Below are the code and all the weights of a small trained network. Each question names an input and a target symbol and asks about switching units off, where a switched-off unit gives its printed mean instead of its output.

import numpy as np


def w(rows, s, z=0):
    codes = np.array(rows[::2]) - 128.0
    scale = np.full(codes.shape[1], s)
    scale[-1] = z or s
    return codes * scale


def f(y):
    return np.maximum(y, 0)


def softmax(a):
    e = np.exp(a - a.max(-1, keepdims=True))
    return e / e.sum(-1, keepdims=True)


def log_softmax(a):
    a = a - a.max(-1, keepdims=True)
    return a - np.log(np.exp(a).sum(-1, keepdims=True))


def net(x, mask):
    ids = ['αγδηπστψω'.index(c) for c in x.split()]
    T = len(ids)
    res = E[ids] + P[:T]
    u = 0
    for l in range(2):
        r = res
        for j in range(2):
            rows = slice(2 * j, 2 * j + 2)
            q, k, v = (r @ M[l][rows].T for M in (Q, K, V))
            z = softmax(np.where(np.tri(T) > 0, q @ k.T / 2**0.5, -1e9)) @ v
            o = O[l][rows]
            res = res + np.where(mask[u + j], z, o[:, -1]) @ o[:, :-1]
        u += 2
        y = f(res @ A[l][:, :-1].T + A[l][:, -1])
        res = res + np.where(mask[u : u + 8], y, B[l][:, -1]) @ B[l][:, :-1]
        u += 8
    return log_softmax(res[-1] @ U[:, :-1].T + U[:, -1])


Q, K, V, O, A, B = {}, {}, {}, {}, {}, {}
E = w([
[212,124,191,184],'α',
[88,224,58,139],'γ',
[120,128,187,158],'δ',
[121,157,117,99],'η',
[135,134,222,141],'π',
[255,73,87,191],'σ',
[165,139,71,138],'τ',
[130,96,70,138],'ψ',
[56,97,128,107],'ω',
],0.021)
P = w([
[141,156,153,106],'0',
[127,8,142,219],'1',
[197,131,144,105],'2',
[128,184,92,128],'3',
[79,73,174,201],'4',
[196,135,131,105],'5',
[128,182,91,126],'6',
[28,116,214,171],'7',
[183,143,146,87],'8',
[118,195,73,121],'9',
[44,127,217,182],'10',
[190,136,132,98],'11',
[118,199,65,119],'12',
],0.013)
Q[0] = w([
[178,208,108,70],'L0H1',
[167,163,99,116],'L0H1',
[92,137,79,53],'L0H2',
[223,19,253,5],'L0H2',
],0.005)
K[0] = w([
[86,135,125,131],'L0H1',
[140,179,125,203],'L0H1',
[88,2,131,124],'L0H2',
[161,28,236,109],'L0H2',
],0.0091)
V[0] = w([
[188,94,94,94],'L0H1',
[117,142,83,231],'L0H1',
[108,91,149,133],'L0H2',
[2,50,148,123],'L0H2',
],0.0056)
O[0] = w([
[138,94,45,147,119],'L0H1',
[74,148,195,36,180],'L0H1',
[183,184,54,130,101],'L0H2',
[145,76,2,245,1],'L0H2',
],0.0055,0.0051)
A[0] = w([
[209,130,111,41,193],'L0N1',
[128,85,49,73,54],'L0N2',
[138,35,124,148,203],'L0N3',
[87,82,162,35,255],'L0N4',
[135,90,170,184,22],'L0N5',
[1,85,105,185,9],'L0N6',
[150,120,114,224,240],'L0N7',
[49,83,169,33,150],'L0N8',
],0.0096,0.003)
B[0] = w([
[255,32,141,139,253],'L0N1',
[82,37,138,67,143],'L0N2',
[81,180,183,105,186],'L0N3',
[115,133,26,223,212],'L0N4',
[111,94,71,57,207],'L0N5',
[236,180,176,209,184],'L0N6',
[83,145,67,205,220],'L0N7',
[165,87,87,142,201],'L0N8',
],0.0076,0.0052)
Q[1] = w([
[35,254,201,45],'L1H1',
[162,134,217,222],'L1H1',
[178,197,126,110],'L1H2',
[118,220,119,210],'L1H2',
],0.0073)
K[1] = w([
[151,190,92,78],'L1H1',
[130,111,146,156],'L1H1',
[123,179,203,253],'L1H2',
[206,201,209,203],'L1H2',
],0.007)
V[1] = w([
[87,255,107,175],'L1H1',
[92,120,8,148],'L1H1',
[133,56,49,75],'L1H2',
[175,156,222,129],'L1H2',
],0.0049)
O[1] = w([
[134,63,250,10,135],'L1H1',
[198,168,128,126,53],'L1H1',
[153,2,149,13,24],'L1H2',
[168,211,198,141,255],'L1H2',
],0.0061,0.0038)
A[1] = w([
[69,165,158,5,101],'L1N1',
[128,112,88,100,149],'L1N2',
[52,97,109,178,255],'L1N3',
[203,180,115,110,143],'L1N4',
[152,191,98,150,120],'L1N5',
[186,38,173,136,64],'L1N6',
[90,131,105,170,250],'L1N7',
[169,47,116,122,105],'L1N8',
],0.012,0.006)
B[1] = w([
[165,1,197,124,171],'L1N1',
[197,247,178,63,144],'L1N2',
[72,181,71,128,214],'L1N3',
[193,159,57,163,254],'L1N4',
[108,14,165,132,210],'L1N5',
[47,99,94,101,228],'L1N6',
[66,129,121,67,219],'L1N7',
[33,148,207,84,191],'L1N8',
],0.0079,0.009)
U = w([
[71,79,99,199,140],'α',
[115,188,200,166,213],'γ',
[105,207,226,137,72],'δ',
[189,167,94,115,52],'η',
[210,134,171,243,5],'π',
[160,2,72,192,55],'σ',
[171,160,90,97,206],'τ',
[132,101,186,55,163],'ψ',
[127,163,112,50,184],'ω',
],0.01,0.0028)

Each question gives the input, a string of symbols that net reads in full, and the target symbol t.
The units are the heads (2 rows each of Q, K, V and O) and the neurons (one row each of A and B). Each row of codes is followed by its name. A weight is (code - 128) times the scale printed after its matrix; where a second scale follows, it is the last column's (O, A, B and U).
mask holds one flag per unit, layer by layer, with each layer's heads first. A switched-off unit (its flag False) gives its mean, the last column of its rows in O or B, instead of its output. The means were averaged over made-up inputs and are rounded, as every weight is.
A unit's drop is (log p(t) with every unit on - log p(t) with that unit switched off) / (log p(t) with every unit on - log p(t) with every unit switched off).
The circuit of an input: a set's keep is (log p(t) with only the set's units on - log p(t) with every unit switched off) / (log p(t) with every unit on - log p(t) with every unit switched off). Starting from the 12 units with the biggest drops (on a tie, the unit counted first), units are removed one at a time, each time the one whose removal leaves the highest keep (on an exact tie, the one counted first), for as long as the keep stays at least 0.8.
units of the circuit, in order: the units of the circuit, biggest drop first
top k neurons: the k neurons with the biggest drops, biggest first
k most important neurons of layer l: the k neurons of layer l with the biggest drops, biggest first
which heads matter: for each layer, one digit per head in row order, 1 if its drop is at least 0.15 and else 0, layers parted by /
drop of u: that unit's drop, to one decimal
input γ α γ α α, target δ: which heads matter -> 00 / 00
input γ γ ω σ γ, target δ: top neuron -> L0N1
input ψ γ α, target ψ: 3 most important neurons of layer 0 -> L0N1, L0N7, L0N6
input σ α γ ψ γ ψ δ π, target α: units of the circuit, in order -> L0N8, L0N4
input δ α α ψ γ α α η ω α η ψ, target ψ: 2 most important neurons of layer 0 -> L0N2, L0N1
input σ γ α α π α σ α α σ η, target α: units of the circuit, in order -> L0N4, L1H1
input π ψ δ ψ σ τ ψ η, target α: which heads matter -> 00 / 00
input ψ ψ σ, target ψ: units of the circuit, in order -> L1N8, L1H2
input ω π π γ α, target α: which heads matter -> 00 / 00
input τ α η ψ τ σ, target ψ: units of the circuit, in order -> L1N8, L0N1
input α α α α π α π γ δ, target π: 2 most important neurons of layer 1 -> L1N6, L1N8
input δ τ α α ψ α, target ψ: 4 most important neurons of layer 0 -> L0N1, L0N7, L0N6, L0N5
input α α η σ δ π α σ α ψ, target ω: which heads matter -> 00 / 01
input α δ η δ σ, target α: most important neuron of layer 0 -> L0N7
input α ψ γ π π π, target π: 3 most important neurons of layer 1 -> L1N7, L1N3, L1N8
input α ψ δ α α, target δ: drop of L0N1 -> 0.3
input σ τ ω, target ω: drop of L1N7 -> 0.1
input σ η η π α, target α: drop of L1H1 -> 0.1
